Below are the code and all the weights of a small trained network. Each question names an input and a class and asks about switching units off, where a switched-off unit gives its printed mean instead of its output.

import numpy as np


def w(rows, s, z=0):
    codes = np.array(rows[::2]) - 128.0
    scale = np.full(codes.shape[1], s)
    scale[-1] = z or s
    return codes * scale


def f(y):
    return np.maximum(y, 0)


def log_softmax(a):
    a = a - a.max(-1, keepdims=True)
    return a - np.log(np.exp(a).sum(-1, keepdims=True))


def net(x, mask):
    res = np.array(x, float).reshape(1, 2) / 4 @ E
    y = f(res @ A[0][:, :-1].T + A[0][:, -1])
    res = res + np.where(mask, y, B[0][:, -1]) @ B[0][:, :-1]
    return log_softmax(res[-1] @ U[:, :-1].T + U[:, -1])


A, B = {}, {}
E = w([
[122,193,60,136,117,50,130,129,88,237,164,63],'x0',
[195,9,134,159,5,83,245,140,81,78,60,123],'x1',
],0.013)
A[0] = w([
[140,230,111,77,188,102,16,92,138,136,140,101,188],'N0',
[117,102,184,157,122,88,163,94,63,111,100,186,128],'N1',
[119,181,66,116,151,58,161,152,91,182,70,89,128],'N2',
[143,78,44,137,124,58,190,103,92,196,152,128,97],'N3',
[78,170,161,129,79,108,112,105,119,185,145,94,108],'N4',
[138,94,84,88,151,153,139,143,161,102,137,53,119],'N5',
[144,121,47,134,123,27,108,112,62,246,151,42,137],'N6',
[53,123,104,68,151,175,26,94,148,30,109,187,196],'N7',
[172,119,161,130,167,152,110,163,162,53,106,204,207],'N8',
[57,198,145,114,187,184,81,80,161,133,164,113,255],'N9',
[186,120,180,175,19,84,255,175,25,73,94,90,141],'N10',
[218,110,149,109,69,172,179,68,47,20,132,138,198],'N11',
],0.0077,0.0066)
B[0] = w([
[141,88,178,193,195,162,92,172,122,191,152,99,207],'N0',
[182,143,94,38,106,134,80,147,199,125,165,84,169],'N1',
[226,149,114,167,237,97,132,173,95,104,173,31,174],'N2',
[91,139,40,192,154,69,196,178,133,83,106,97,175],'N3',
[167,181,159,105,152,73,78,147,20,167,179,117,154],'N4',
[96,110,135,82,133,105,109,148,103,138,94,166,129],'N5',
[135,152,60,169,205,44,128,163,53,126,145,43,207],'N6',
[47,25,122,162,101,151,204,107,148,174,53,180,190],'N7',
[95,102,130,80,152,199,121,110,184,93,40,186,188],'N8',
[101,99,255,241,194,123,89,152,162,222,123,148,211],'N9',
[93,179,40,70,129,181,157,181,92,17,103,103,250],'N10',
[119,138,120,121,77,233,121,144,186,66,127,106,215],'N11',
],0.0085,0.023)
U = w([
[57,72,169,198,168,163,172,81,186,138,77,206,253],'0',
[154,134,125,2,81,204,113,104,157,50,90,150,185],'1',
[157,141,165,205,183,85,76,131,89,156,194,31,143],'2',
[131,166,53,146,152,107,200,120,65,87,115,15,101],'3',
[174,167,136,76,163,112,147,89,167,142,129,125,32],'4',
[115,170,112,99,80,75,144,95,85,159,201,208,58],'5',
[201,198,159,148,58,70,83,100,59,117,98,164,51],'6',
[111,84,137,54,111,72,123,79,49,142,102,170,57],'7',
],0.009,0.003)

Each question gives the input, the list of numbers given to net, and the class t.
The units are the neurons (one row each of A and B). Each row of codes is followed by its name. A weight is (code - 128) times the scale printed after its matrix; where a second scale follows, it is the last column's (A, B and U).
mask holds one flag per neuron, in row order. A switched-off neuron (its flag False) gives its mean, the last column of its row in B, instead of its output. The means were averaged over made-up inputs and are rounded, as every weight is.
A unit's drop is (log p(t) with every unit on - log p(t) with that unit switched off) / (log p(t) with every unit on - log p(t) with every unit switched off).
The circuit of an input: a set's keep is (log p(t) with only the set's units on - log p(t) with every unit switched off) / (log p(t) with every unit on - log p(t) with every unit switched off). Starting from all 12 units, units are removed one at a time, each time the one whose removal leaves the highest keep (on an exact tie, the one counted first), for as long as the keep stays at least 0.8.
circuit, biggest first: the units of the circuit, biggest drop first
most important unit: the unit with the biggest drop
k most important neurons: the k neurons with the biggest drops, biggest first
drop when u is switched off: that unit's drop, to one decimal
input [-1,1], class 1: circuit, biggest first -> (N9 N6)
input [7,0], class 2: most important unit -> N10
input [0,-2], class 0: 2 most important neurons -> (N6 N2)
input [0,-6], class 0: 2 most important neurons -> (N7 N6)
input [0,-7], class 0: 3 most important neurons -> (N7 N6 N2)
input [0,-8], class 0: 2 most important neurons -> (N7 N6)
input [-1,-8], class 0: drop when N7 is switched off -> 0.4
input [0,2], class 1: drop when N6 is switched off -> 0.4
input [-7,7], class 1: drop when N11 is switched off -> 0.0
input [-2,1], class 1: drop when N9 is switched off -> 0.4
